After every row comes one of two labels: whether the row has a hidden trait. Each part has its own trait and labels.
(in the rows, 100 means zero)
[ 84  57 103  82  89 116 108  80  55  95  59  98 187  72 118 132 100  83
 107  99  80  98 124  63  94 127 107  87 110  95  90  90  81 108 162  99]
<72>
[ 52 107  74  63  84 109  94  91  91 126  91  86 102 108 112 123 148 121
 104 107 102  78 200 109 127 118  89 124  86  85  81 133  64  96  91 103]
<72>
[105 117  93  90 109  81 155  92  90 102  96  96 100 116 170  88 126  81
 154 117 149  98 167  37 107 116 117  82  98  90 101  85 125 106 116  56]
<72>
[ 92  71  84  93 110 117 111  96  66 120  89 114  88 113  81 137 138  87
 109 101 103  63  91  99  93 115 133 108  72  97 112  86  69 133 146  72]
<71>
[113 100  82  98 115 102 111 100  82 118 101 125 102  97  58 106 126 100
 106  99  99  74  94 106 102 104 129 100  79 111 114  84  76 121 146  78]
<71>
[117  59  97  95 103 134 110 105  48 112  73 119 125 113  57 127 101  85
  66  97  65  96  93 103  43 133 126 100 132 113 100  97  82  94 128  89]
<71>
[ 79 116  76  97  82  71 132  96 119 127 110  36 105 109 131 101  82 104
 148 115 165  70 137  93 173  83 108  90   0  76 126  93 107 135  69  80]
<72>
[ 90 106 130 101 138 121  94 115  91 103  89  86 120 100 100 118  65  88
  98  95 138  80  60  92  95 113 139  96 105 125 116  96 100 112  82  79]
<72>
[ 95  39  97 108 100 100  98  90  95 129  97 100 101  89  93  83 140  93
 117  99 100 101  95  87  84 105  77 109 100 104  82 110  95  73 170 100]
<72>
[ 96  98 139  81  82 100 102  92  54 121  96 113 143  51 142  95  48  95
 122  96 100 112 122  66 136  63 107  96 101 132 127  80 102  72  35  90]
<72>
[ 95 105  86 102 103  94 136  96 101 109 103  50 132 103 111  91 116  93
 118 102 120  74 148  66 130  69 128  68  63  99 108  98 103 125  99  81]
<72>
[ 94  75 100 100 104  99 138  98  68 104  85  54 145 105 106  95  71  88
 101 102 115  91 143  62 107  73 129  76 100 102 103  91 107 115 105  90]
<72>

Next part:
[121  94  83 111 113 107  85 127  88  90 106 116 110 149  66  96  85 116
  99  72  90 100 110 102 103  50  42  88  91  76 128  66 105  99 127 149
 121 129  87 103  94  61  82 114  80  75  69 105]
V
[138 118 109  99 102  82 112  98 120 107  83 104 115  58  91 117 122 107
  89 109 110 122  69  99 112 115 125  84  97 115 109  89 111 110 122 110
  73 117 111  88 105 104 107 120 107  98  99  98]
V
[ 82 123  77 105 103 121  95 112  91 128 115 109 105 150 106  27 107 143
 100  84  81  75 114 118 152  57 199 110  74  66 111 122 105  85 129 137
  44 128  84 106  79 104 112 138  92  86 105 126]
V
[120 129  92  92  81 101 107  66 100 120  97 105 102  68  97  38 124 127
  97  99 101  93  71 100 138 105 181 102  77 108  87 115 127 115 108  86
  86 103 102  90  86 105 133 108 114  90 147  98]
A
[115 125 101  86  78  87 115  50 103 109  91  93  91  34 111  81 130 107
 103 110 110 108  69  92 110 143 178 107  87 129  76 112 117 124  84  71
  88  83 114  83 106 130 140  84 130 106 161  89]
V
[149 116  92 103  93  94  97 100 100 119  90 106 109  88  89  91 110 135
  91  98 113 113  70 106 138  95 134  89  88 101 115  84 118 116 127 138
 101 120 103  91  85 104 121 105 105  87 102 104]
V
[ 50 107  99  95 119  92 101 111 108  52 108 108 101  94  80 133  99  86
 108  95  88 116  93  88  85 115 112 107  91 127 105 101  88  91  73  76
  67 113 107 103 141 102 105  84 110 106 102  89]
V
[132 106  75 100  85 108  81 116  88 117 105 101 104 148  96  65  98 137
  92 107 118  85  55 113 157  91 142  96  93  92 100 116 114 106 107 113
 143 104 102 100  60 112 134  90 104  92 110 105]
A
[143  97  94 100  83  94 106  78  88 116  87  93  97  88  90  95 109  89
 103  81 108 108 109  94  80  91  79  93  96  80  99  72 110 124 123 124
 131  96  98  79  95  84  95  90  99  93 118  96]
V
[111 116  87  95  77 101 114  52  87 133  91  94  90  87 107  38 124  97
 112  71  92  96 129  96  83  83 159 113  81  71  86  98 112 123 127 115
  80  92  91  77  98 102 106 105 108  95 149 106]
A
[115 113  87 104  98 109  95 108 115 123 101 108 118 118  91  50 112 128
  84 104 104  74  69 115 149  73 162  87  89  89 104 130 111  90 127  98
  76 119  99 104  71  94 100 142  92  92  91 115]
V
[118 147  72  94  93  92  98 105 113 107  99 108 118  88  80  61 135 140
  89 102 110  94  23 110 189 106 200  95  66 114 108 137 115 107 112  96
  54 133 111  88  88 134 150 116 121  96 128 106]
V
